Below is a small trained network, with its code and all its weights. Each question gives an input and a target symbol and asks what happens when units are switched off, that is, made to give their printed mean instead of their output.

import numpy as np


def w(rows, s, z=0):
    codes = np.array(rows[::2]) - 128.0
    scale = np.full(codes.shape[1], s)
    scale[-1] = z or s
    return codes * scale


def f(y):
    return np.maximum(y, 0)


def softmax(a):
    e = np.exp(a - a.max(-1, keepdims=True))
    return e / e.sum(-1, keepdims=True)


def log_softmax(a):
    a = a - a.max(-1, keepdims=True)
    return a - np.log(np.exp(a).sum(-1, keepdims=True))


def net(x, mask):
    ids = ['ΔΠαβγεζηθμσφψ'.index(c) for c in x.split()]
    T = len(ids)
    res = E[ids] + P[:T]
    u = 0
    for l in range(3):
        r = res
        for j in range(3):
            rows = slice(2 * j, 2 * j + 2)
            q, k, v = (r @ M[l][rows].T for M in (Q, K, V))
            z = softmax(np.where(np.tri(T) > 0, q @ k.T / 2**0.5, -1e9)) @ v
            o = O[l][rows]
            res = res + np.where(mask[u + j], z, o[:, -1]) @ o[:, :-1]
        u += 3
        y = f(res @ A[l][:, :-1].T + A[l][:, -1])
        res = res + np.where(mask[u : u + 4], y, B[l][:, -1]) @ B[l][:, :-1]
        u += 4
    return log_softmax(res[-1] @ U[:, :-1].T + U[:, -1])


Q, K, V, O, A, B = {}, {}, {}, {}, {}, {}
E = w([
[130,177,22,70,20,62,102],'Δ',
[178,119,143,103,82,90,109],'Π',
[141,62,221,135,31,251,90],'α',
[122,94,172,149,114,98,108],'β',
[187,139,52,194,109,245,187],'γ',
[42,175,139,104,153,28,131],'ε',
[76,142,147,83,128,36,180],'ζ',
[159,169,55,138,80,147,56],'η',
[139,187,224,98,151,25,196],'θ',
[207,143,116,81,49,135,61],'μ',
[215,162,156,2,70,107,183],'σ',
[133,170,190,37,120,57,193],'φ',
[80,127,100,185,186,67,43],'ψ',
],0.0065)
P = w([
[134,6,29,158,90,95,29],'0',
[253,209,196,23,157,61,141],'1',
[204,186,176,29,85,104,117],'2',
[193,168,159,52,75,139,114],'3',
[199,152,153,85,111,151,119],'4',
[201,134,145,97,80,162,105],'5',
[206,135,127,108,103,165,112],'6',
[190,143,121,120,112,164,127],'7',
[185,128,137,133,95,174,121],'8',
[188,163,118,143,98,164,113],'9',
[188,164,107,162,113,156,123],'10',
[163,169,107,156,81,158,120],'11',
[171,171,106,167,94,155,118],'12',
[157,195,141,178,91,164,114],'13',
],0.0056)
Q[0] = w([
[18,68,112,137,161,44,94],'L0H1',
[253,176,67,150,139,194,158],'L0H1',
[46,75,6,209,76,129,57],'L0H2',
[10,116,65,180,142,43,60],'L0H2',
[199,102,171,71,5,122,67],'L0H3',
[90,172,26,225,246,193,178],'L0H3',
],0.0049)
K[0] = w([
[164,221,195,37,94,173,208],'L0H1',
[155,33,26,219,147,102,102],'L0H1',
[134,241,194,75,250,118,233],'L0H2',
[195,248,243,48,157,138,221],'L0H2',
[57,32,128,254,120,232,54],'L0H3',
[193,234,110,87,185,27,232],'L0H3',
],0.0049)
V[0] = w([
[217,132,176,32,57,132,125],'L0H1',
[99,88,102,88,98,27,30],'L0H1',
[41,130,45,214,135,55,62],'L0H2',
[233,69,31,99,13,222,69],'L0H2',
[32,169,103,126,212,2,207],'L0H3',
[94,145,133,231,160,246,80],'L0H3',
],0.0054)
O[0] = w([
[130,254,170,26,229,171,50,184],'L0H1',
[225,109,102,74,52,65,41,141],'L0H1',
[209,15,42,168,35,82,88,103],'L0H2',
[135,197,111,206,137,157,28,255],'L0H2',
[199,71,180,96,4,118,227,24],'L0H3',
[42,71,34,214,234,65,154,123],'L0H3',
],0.0055,0.0064)
A[0] = w([
[120,183,81,99,80,196,192,252],'L0N1',
[180,178,254,128,191,109,95,239],'L0N2',
[140,39,67,209,103,91,129,119],'L0N3',
[85,104,137,232,106,254,151,127],'L0N4',
],0.0061,0.0029)
B[0] = w([
[168,179,114,192,147,148,24,193],'L0N1',
[95,173,50,36,82,106,76,255],'L0N2',
[99,66,154,225,109,25,191,140],'L0N3',
[129,220,2,240,212,132,177,183],'L0N4',
],0.0057,0.0072)
Q[1] = w([
[196,221,81,132,138,104,107],'L1H1',
[155,125,192,137,82,139,145],'L1H1',
[111,54,192,79,105,161,187],'L1H2',
[74,148,99,190,166,71,106],'L1H2',
[167,110,145,255,167,135,177],'L1H3',
[110,118,145,58,58,88,54],'L1H3',
],0.0064)
K[1] = w([
[211,81,110,181,15,93,65],'L1H1',
[114,151,99,160,197,94,150],'L1H1',
[94,131,233,66,227,174,37],'L1H2',
[78,44,119,177,44,34,132],'L1H2',
[199,219,102,84,220,231,161],'L1H3',
[50,2,127,195,99,16,60],'L1H3',
],0.0052)
V[1] = w([
[189,41,142,114,2,119,141],'L1H1',
[78,85,222,34,151,180,161],'L1H1',
[231,38,115,149,32,90,192],'L1H2',
[253,157,72,126,74,182,44],'L1H2',
[148,223,171,38,131,214,36],'L1H3',
[223,153,180,38,58,59,149],'L1H3',
],0.0058)
O[1] = w([
[118,97,240,171,29,31,112,115],'L1H1',
[216,187,128,55,29,141,215,10],'L1H1',
[76,69,255,170,32,36,192,138],'L1H2',
[3,101,76,140,48,11,17,231],'L1H2',
[217,161,44,43,31,190,40,161],'L1H3',
[91,176,201,58,23,78,92,89],'L1H3',
],0.005,0.012)
A[1] = w([
[210,65,199,104,182,215,252,4],'L1N1',
[196,174,83,144,202,215,113,174],'L1N2',
[205,106,42,245,219,229,165,138],'L1N3',
[137,187,2,227,182,55,118,101],'L1N4',
],0.0046,0.0045)
B[1] = w([
[80,61,43,47,28,34,33,128],'L1N1',
[75,170,126,164,26,170,193,221],'L1N2',
[24,189,155,126,89,232,200,217],'L1N3',
[46,103,213,137,160,255,90,249],'L1N4',
],0.0049,0.014)
Q[2] = w([
[195,79,131,112,218,70,255],'L2H1',
[200,159,142,91,32,161,158],'L2H1',
[225,37,110,4,185,184,221],'L2H2',
[102,154,138,69,80,106,40],'L2H2',
[81,129,79,78,152,123,41],'L2H3',
[218,66,232,104,83,101,224],'L2H3',
],0.0054)
K[2] = w([
[197,163,62,114,250,183,207],'L2H1',
[66,97,145,144,111,251,232],'L2H1',
[79,248,27,99,160,253,205],'L2H2',
[88,47,157,238,102,111,77],'L2H2',
[66,36,167,239,155,69,61],'L2H3',
[187,172,118,51,146,172,250],'L2H3',
],0.0045)
V[2] = w([
[174,141,65,119,188,93,65],'L2H1',
[67,74,89,166,190,191,64],'L2H1',
[64,59,80,207,213,150,58],'L2H2',
[114,130,151,110,170,137,246],'L2H2',
[193,99,218,101,53,28,101],'L2H3',
[137,200,3,58,75,146,102],'L2H3',
],0.0064)
O[2] = w([
[145,228,28,178,73,143,253,118],'L2H1',
[221,134,97,89,154,55,187,214],'L2H1',
[229,126,97,164,179,88,189,251],'L2H2',
[107,134,240,127,170,218,103,68],'L2H2',
[26,104,68,197,111,124,120,16],'L2H3',
[153,62,65,50,107,204,158,41],'L2H3',
],0.0054,0.025)
A[2] = w([
[211,157,123,39,111,212,143,234],'L2N1',
[119,141,59,122,1,134,131,247],'L2N2',
[170,90,112,110,110,92,82,3],'L2N3',
[216,107,138,108,197,130,150,230],'L2N4',
],0.0056,0.0039)
B[2] = w([
[82,90,82,220,212,155,47,233],'L2N1',
[45,109,145,2,220,106,119,207],'L2N2',
[160,147,97,58,132,153,203,142],'L2N3',
[99,80,155,91,202,95,30,249],'L2N4',
],0.0056,0.02)
U = w([
[105,31,97,70,199,32,53,202],'Δ',
[141,184,85,116,119,93,46,253],'Π',
[171,75,56,185,132,171,46,216],'α',
[102,212,92,252,122,184,146,232],'β',
[180,187,221,107,146,144,131,55],'γ',
[117,71,181,144,93,158,99,124],'ε',
[106,91,171,125,93,145,85,82],'ζ',
[232,158,71,187,111,47,241,16],'η',
[97,100,192,59,97,178,87,120],'θ',
[200,117,26,65,119,101,211,25],'μ',
[121,60,103,3,144,161,143,17],'σ',
[117,80,156,22,98,163,87,117],'φ',
[131,81,177,183,119,129,186,115],'ψ',
],0.004,0.0042)

Each question gives the input, a string of symbols that net reads in full, and the target symbol t.
The units are the heads (2 rows each of Q, K, V and O) and the neurons (one row each of A and B). Each row of codes is followed by its name. A weight is (code - 128) times the scale printed after its matrix; where a second scale follows, it is the last column's (O, A, B and U).
mask holds one flag per unit, layer by layer, with each layer's heads first. A switched-off unit (its flag False) gives its mean, the last column of its rows in O or B, instead of its output. The means were averaged over made-up inputs and are rounded, as every weight is.
A unit's drop is (log p(t) with every unit on - log p(t) with that unit switched off) / (log p(t) with every unit on - log p(t) with every unit switched off).
The circuit of an input: a set's keep is (log p(t) with only the set's units on - log p(t) with every unit switched off) / (log p(t) with every unit on - log p(t) with every unit switched off). Starting from the 12 units with the biggest drops (on a tie, the unit counted first), units are removed one at a time, each time the one whose removal leaves the highest keep (on an exact tie, the one counted first), for as long as the keep stays at least 0.8.
circuit, biggest first: the units of the circuit, biggest drop first
k most important neurons: the k neurons with the biggest drops, biggest first
top k neurons in layer l: the k neurons of layer l with the biggest drops, biggest first
heads that matter: for each layer, one digit per head in row order, 1 if its drop is at least 0.15 and else 0, layers parted by /
drop when u is switched off: that unit's drop, to one decimal
input β ζ φ η α γ ζ ε, target β: 2 most important neurons	L0N3, L2N4
input γ γ α γ γ η γ, target β: circuit, biggest first	L0H1, L2N2, L0N4
input β γ γ μ θ α, target β: 3 most important neurons	L0N3, L2N4, L2N2
input γ η Δ σ η ζ, target γ: top neuron in layer 0	L0N3
input η γ γ γ Δ σ γ ζ, target η: 2 most important neurons	L2N2, L2N1
input γ μ μ, target γ: top 2 neurons in layer 0	L0N3, L0N2
input β Π α β γ γ γ ζ σ ζ Δ γ γ α, target β: heads that matter	000 / 000 / 001
input β γ γ θ μ γ η γ μ γ, target β: top 2 neurons in layer 2	L2N4, L2N2
input α θ θ β η, target α: heads that matter	001 / 010 / 001
input γ Δ α β μ μ Δ θ γ η α α η φ, target γ: 3 most important neurons	L0N3, L0N2, L1N4
input η β γ α α β Δ η θ σ, target η: 4 most important neurons	L2N2, L2N1, L0N3, L1N3
input β Δ η η Π η γ μ σ μ, target β: top 2 neurons in layer 0	L0N3, L0N2
input α σ Δ β α γ γ ψ, target α: 3 most important neurons	L2N1, L2N2, L1N2
input α γ γ α η α η, target α: heads that matter	001 / 011 / 001
input β α α γ σ θ η, target β: top 3 neurons in layer 0	L0N3, L0N2, L0N1
input α α μ Δ η γ φ γ θ θ γ β ζ θ, target α: 3 most important neurons	L2N1, L2N2, L1N2
input η γ α γ Π γ α γ μ, target η: 2 most important neurons	L2N2, L2N1
input γ β η γ η γ ψ Δ θ ψ, target γ: top neuron in layer 1	L1N4
input α μ γ γ, target α: heads that matter	001 / 011 / 001
input σ α γ α γ γ γ γ γ Π φ, target σ: most important neuron	L2N2
input α θ β γ α α Δ, target α: 2 most important neurons	L2N1, L2N2
input α ε φ φ γ α φ, target α: 2 most important neurons	L2N1, L2N2
input η α γ α η α μ γ Π ε γ σ, target η: heads that matter	110 / 000 / 110
input γ γ ε Δ, target γ: top 2 neurons in layer 1	L1N4, L1N3
input μ γ β Π β Π γ Δ, target μ: top 2 neurons in layer 2	L2N4, L2N3
input μ γ η Δ γ σ γ, target μ: top 2 neurons in layer 2	L2N4, L2N2
input η θ α β α η α α α, target η: top 3 neurons in layer 2	L2N1, L2N2, L2N4
input η γ γ γ η Δ β, target η: top 2 neurons in layer 2	L2N2, L2N1
input μ μ μ φ μ γ γ η θ γ φ, target μ: drop when L0N4 is switched off	0.0
